Below are the code and all the weights of a small trained network. Each question names an input and a class and asks about switching units off, where a switched-off unit gives its printed mean instead of its output.

import numpy as np


def w(rows, s, z=0):
    codes = np.array(rows[::2]) - 128.0
    scale = np.full(codes.shape[1], s)
    scale[-1] = z or s
    return codes * scale


def norm(h):
    return h / np.sqrt((h * h).mean(-1, keepdims=True) + 1e-5)


def f(y):
    return y / 2 * (1 + np.tanh(0.7978845608 * (y + 0.044715 * y**3)))


def log_softmax(a):
    a = a - a.max(-1, keepdims=True)
    return a - np.log(np.exp(a).sum(-1, keepdims=True))


def net(x, mask):
    res = np.array(x, float).reshape(1, 7) / 4 @ E
    u = 0
    for l in range(4):
        y = f(norm(res) @ A[l][:, :-1].T + A[l][:, -1])
        res = res + np.where(mask[u : u + 5], y, B[l][:, -1]) @ B[l][:, :-1]
        u += 5
    return log_softmax(norm(res)[-1] @ U[:, :-1].T + U[:, -1])


A, B = {}, {}
E = w([
[183,44,183,57,110,64,114,90,114,174],'x0',
[128,60,134,205,177,164,200,122,56,178],'x1',
[129,127,122,128,128,128,128,126,127,127],'x2',
[123,110,110,136,239,137,61,89,161,150],'x3',
[148,121,162,56,155,194,82,254,44,140],'x4',
[48,123,151,104,191,72,160,111,86,65],'x5',
[27,98,178,87,114,168,172,157,216,203],'x6',
],0.0065)
A[0] = w([
[144,22,138,82,94,65,73,99,100,172,24],'0.n1',
[176,117,117,177,120,70,75,139,146,57,165],'0.n2',
[179,100,124,174,188,140,199,123,120,128,152],'0.n3',
[150,99,92,144,255,115,63,132,184,157,3],'0.n4',
[168,117,86,169,58,194,52,118,143,210,82],'0.n5',
],0.0066,0.0036)
B[0] = w([
[202,123,180,91,194,105,193,190,213,46,203],'0.n1',
[101,115,137,137,104,119,146,136,171,138,253],'0.n2',
[126,93,177,171,121,104,132,154,152,140,224],'0.n3',
[128,185,187,71,67,205,164,9,62,133,193],'0.n4',
[155,194,79,94,185,86,180,139,118,209,216],'0.n5',
],0.011,0.0027)
A[1] = w([
[252,173,110,197,139,66,79,101,50,53,110],'1.n1',
[86,253,105,211,181,160,131,152,135,124,2],'1.n2',
[88,128,103,125,188,38,121,144,78,163,92],'1.n3',
[160,148,143,137,18,120,209,192,101,88,111],'1.n4',
[9,116,149,81,211,50,167,104,62,42,67],'1.n5',
],0.006,0.0043)
B[1] = w([
[8,128,176,61,166,165,172,168,196,195,255],'1.n1',
[203,100,178,85,156,114,159,124,151,78,177],'1.n2',
[196,141,120,146,116,156,71,210,147,138,117],'1.n3',
[130,117,146,118,115,155,128,46,88,135,252],'1.n4',
[201,213,97,125,144,116,156,145,119,196,244],'1.n5',
],0.013,0.0029)
A[2] = w([
[140,78,115,24,183,204,32,231,25,122,5],'2.n1',
[153,176,123,165,147,254,191,159,163,38,23],'2.n2',
[103,177,102,70,176,75,148,156,53,162,5],'2.n3',
[124,142,54,147,156,218,155,126,126,43,72],'2.n4',
[131,207,119,46,67,71,26,128,171,87,29],'2.n5',
],0.0062,0.0013)
B[2] = w([
[117,85,31,126,91,78,62,77,165,82,252],'2.n1',
[202,42,178,28,145,67,131,138,175,118,184],'2.n2',
[131,151,82,160,107,147,143,124,173,164,191],'2.n3',
[230,56,182,83,111,108,141,50,190,123,131],'2.n4',
[168,108,172,246,183,220,119,184,82,96,219],'2.n5',
],0.011,0.0034)
A[3] = w([
[32,123,150,104,162,162,94,150,197,136,178],'3.n1',
[157,124,147,142,216,182,3,38,141,132,252],'3.n2',
[151,148,123,45,111,189,107,53,43,128,246],'3.n3',
[182,15,159,239,189,138,104,152,53,198,98],'3.n4',
[82,126,59,229,148,14,141,43,232,117,167],'3.n5',
],0.0059,0.0024)
B[3] = w([
[10,91,171,144,133,122,167,158,100,156,198],'3.n1',
[145,105,138,163,85,118,187,104,33,113,212],'3.n2',
[106,184,130,155,105,57,166,36,141,119,190],'3.n3',
[134,188,139,154,105,190,76,165,132,34,173],'3.n4',
[134,113,72,78,113,122,53,157,99,112,254],'3.n5',
],0.011,0.0045)
U = w([
[222,50,235,38,156,92,143,129,184,85,47],'0',
[105,175,191,104,68,148,157,6,45,144,232],'1',
[194,222,77,122,149,141,120,182,136,218,249],'2',
[4,104,176,80,128,149,120,179,150,195,124],'3',
[118,35,32,122,75,80,25,101,115,93,83],'4',
[141,113,212,248,116,218,89,187,87,75,7],'5',
],0.013,0.002)

Each question gives the input, the list of numbers given to net, and the class t.
The units are the neurons (one row each of A and B). Each row of codes is followed by its name. A weight is (code - 128) times the scale printed after its matrix; where a second scale follows, it is the last column's (A, B and U).
mask holds one flag per neuron, layer by layer. A switched-off neuron (its flag False) gives its mean, the last column of its row in B, instead of its output. The means were averaged over made-up inputs and are rounded, as every weight is.
A unit's drop is (log p(t) with every unit on - log p(t) with that unit switched off) / (log p(t) with every unit on - log p(t) with every unit switched off).
The circuit of an input: a set's keep is (log p(t) with only the set's units on - log p(t) with every unit switched off) / (log p(t) with every unit on - log p(t) with every unit switched off). Starting from the 12 units with the biggest drops (on a tie, the unit counted first), units are removed one at a time, each time the one whose removal leaves the highest keep (on an exact tie, the one counted first), for as long as the keep stays at least 0.8.
circuit, biggest first: the units of the circuit, biggest drop first
unit that matters most: the unit with the biggest drop
top k neurons: the k neurons with the biggest drops, biggest first
drop of u: that unit's drop, to one decimal
input [4,-5,4,1,5,-8,4], class 2: circuit, biggest first	(0.n5)
input [7,4,6,-7,-6,-1,-1], class 0: top 3 neurons	(0.n1, 0.n4, 3.n2)
input [-7,-8,1,-1,-8,-4,-1], class 4: top 4 neurons	(3.n5, 0.n2, 0.n1, 0.n4)
input [-8,-5,0,7,2,4,3], class 0: top 2 neurons	(2.n2, 1.n2)
input [3,7,8,-5,-5,-7,-8], class 3: top 3 neurons	(1.n1, 1.n5, 2.n5)
input [3,3,-5,6,7,-2,-1], class 4: top 3 neurons	(2.n1, 1.n4, 1.n5)
input [-7,-8,5,0,0,2,-8], class 3: top 3 neurons	(1.n1, 3.n1, 0.n1)
input [-8,-7,-3,-7,-6,-3,4], class 0: circuit, biggest first	(2.n2, 1.n2)
input [-7,1,-2,0,-6,5,4], class 0: circuit, biggest first	(1.n2, 2.n2)
input [-6,5,-5,1,-6,7,-5], class 2: top 3 neurons	(1.n5, 2.n1, 0.n1)
input [6,-8,-1,8,-3,5,0], class 1: top 2 neurons	(0.n4, 3.n2)
input [2,-6,2,3,5,3,-3], class 5: top 2 neurons	(2.n5, 0.n2)
input [-5,-6,1,5,7,-6,2], class 4: top 2 neurons	(2.n1, 1.n5)
input [-2,-5,-7,8,-3,-7,-2], class 1: unit that matters most	0.n4
input [-5,8,-6,6,-6,4,-2], class 5: circuit, biggest first	(0.n3, 3.n4)
input [6,-5,-6,-3,3,8,5], class 2: circuit, biggest first	(1.n5, 2.n3)
input [4,-8,8,-6,-3,5,0], class 5: drop of 0.n4	0.2
input [-1,2,8,7,4,4,4], class 1: drop of 3.n3	0.0
input [7,-5,-1,-7,3,-2,-8], class 3: drop of 2.n4	0.1
input [5,3,5,4,3,-7,-1], class 2: unit that matters most	0.n5
